Below is a small trained network, with its code and all its weights. Each question gives an input and a class and asks what happens when units are switched off, that is, made to give their printed mean instead of their output.

import numpy as np


def w(rows, s, z=0):
    codes = np.array(rows[::2]) - 128.0
    scale = np.full(codes.shape[1], s)
    scale[-1] = z or s
    return codes * scale


def f(y):
    return y / 2 * (1 + np.tanh(0.7978845608 * (y + 0.044715 * y**3)))


def log_softmax(a):
    a = a - a.max(-1, keepdims=True)
    return a - np.log(np.exp(a).sum(-1, keepdims=True))


def net(x, mask):
    res = np.array(x, float).reshape(1, 8) / 4 @ E
    y = f(res @ A[0][:, :-1].T + A[0][:, -1])
    res = res + np.where(mask, y, B[0][:, -1]) @ B[0][:, :-1]
    return log_softmax(res[-1] @ U[:, :-1].T + U[:, -1])


A, B = {}, {}
E = w([
[154,160,126,133,133,139,118,146,125,170],'x0',
[228,2,210,99,40,167,127,171,145,138],'x1',
[139,61,133,191,161,62,100,6,179,229],'x2',
[124,123,134,113,131,116,124,118,131,110],'x3',
[118,120,140,111,139,110,121,128,132,118],'x4',
[73,95,160,68,160,233,149,67,32,194],'x5',
[139,142,121,140,124,137,131,141,124,157],'x6',
[164,135,114,128,133,141,136,104,122,105],'x7',
],0.0087)
A[0] = w([
[165,141,98,196,100,33,127,196,197,86,254],'n0',
[177,90,165,69,70,177,137,246,109,84,142],'n1',
[66,212,99,138,183,142,153,162,94,66,181],'n2',
[98,112,144,57,139,190,151,66,49,175,180],'n3',
[213,5,174,156,87,95,133,61,166,203,94],'n4',
[149,100,163,72,125,213,121,170,111,121,161],'n5',
[96,188,66,212,168,31,107,79,161,144,162],'n6',
[130,105,129,128,136,150,151,119,97,147,142],'n7',
[140,147,121,95,115,87,136,192,125,87,165],'n8',
[64,144,95,194,216,97,142,42,131,181,139],'n9',
[68,242,64,93,150,150,156,178,76,59,204],'n10',
],0.011,0.008)
B[0] = w([
[234,140,131,250,70,118,149,113,186,95,249],'n0',
[150,123,111,117,19,165,206,130,82,99,229],'n1',
[126,116,132,164,138,134,56,156,176,169,223],'n2',
[42,122,115,63,142,139,114,144,86,172,222],'n3',
[100,120,136,190,177,146,33,181,188,168,247],'n4',
[56,130,129,76,97,112,163,190,136,95,198],'n5',
[148,195,171,135,197,20,180,104,145,88,237],'n6',
[103,105,142,109,141,119,119,118,112,116,152],'n7',
[161,124,111,176,83,178,141,140,121,164,177],'n8',
[178,124,82,77,192,146,114,27,62,130,225],'n9',
[95,66,151,154,133,125,32,181,165,166,251],'n10',
],0.016,0.017)
U = w([
[200,109,153,223,123,109,38,173,197,132,244],'0',
[32,80,145,96,202,171,38,176,141,181,221],'1',
[222,122,90,160,24,189,233,136,100,44,85],'2',
[66,124,133,24,69,148,225,180,48,66,7],'3',
[193,202,145,156,205,68,199,47,145,37,106],'4',
[132,132,43,26,216,135,122,10,1,138,30],'5',
],0.0061,0.0013)

Each question gives the input, the list of numbers given to net, and the class t.
The units are the neurons (one row each of A and B). Each row of codes is followed by its name. A weight is (code - 128) times the scale printed after its matrix; where a second scale follows, it is the last column's (A, B and U).
mask holds one flag per neuron, in row order. A switched-off neuron (its flag False) gives its mean, the last column of its row in B, instead of its output. The means were averaged over made-up inputs and are rounded, as every weight is.
A unit's drop is (log p(t) with every unit on - log p(t) with that unit switched off) / (log p(t) with every unit on - log p(t) with every unit switched off).
The circuit of an input: a set's keep is (log p(t) with only the set's units on - log p(t) with every unit switched off) / (log p(t) with every unit on - log p(t) with every unit switched off). Starting from all 11 units, units are removed one at a time, each time the one whose removal leaves the highest keep (on an exact tie, the one counted first), for as long as the keep stays at least 0.8.
circuit, biggest first: the units of the circuit, biggest drop first
most important unit: the unit with the biggest drop
top k neurons: the k neurons with the biggest drops, biggest first
drop when u is switched off: that unit's drop, to one decimal
input [8,-6,6,-3,-7,3,-4,5], class 5: most important unit -> n9
input [-5,5,0,-8,-4,-7,0,0], class 2: circuit, biggest first -> n10; n1
input [-5,0,-2,0,4,4,7,-8], class 1: top 3 neurons -> n1; n6; n0
input [-5,-7,8,7,3,1,-7,0], class 5: top 2 neurons -> n9; n0
input [-5,0,2,7,3,1,-3,-4], class 5: circuit, biggest first -> n10; n0
input [-4,7,4,1,2,3,3,2], class 1: top 2 neurons -> n4; n0
input [-6,-1,2,-6,4,-8,-3,2], class 4: top 2 neurons -> n6; n10
input [-4,-4,7,2,6,2,4,3], class 5: top 2 neurons -> n9; n0
input [-5,0,3,1,-5,5,-5,8], class 5: top 2 neurons -> n10; n2
input [-8,1,-7,6,0,6,-3,1], class 3: top 2 neurons -> n1; n4
input [5,5,2,4,-3,4,-4,2], class 1: drop when n4 is switched off -> 0.2
input [-1,-5,-5,0,1,1,-5,-6], class 1: drop when n10 is switched off -> 0.1
input [3,-7,2,-6,4,-5,-4,-6], class 4: drop when n6 is switched off -> 0.9
input [-3,8,5,-2,-4,8,0,-2], class 1: most important unit -> n4
input [7,0,-6,-1,1,5,0,-7], class 1: top 2 neurons -> n10; n2
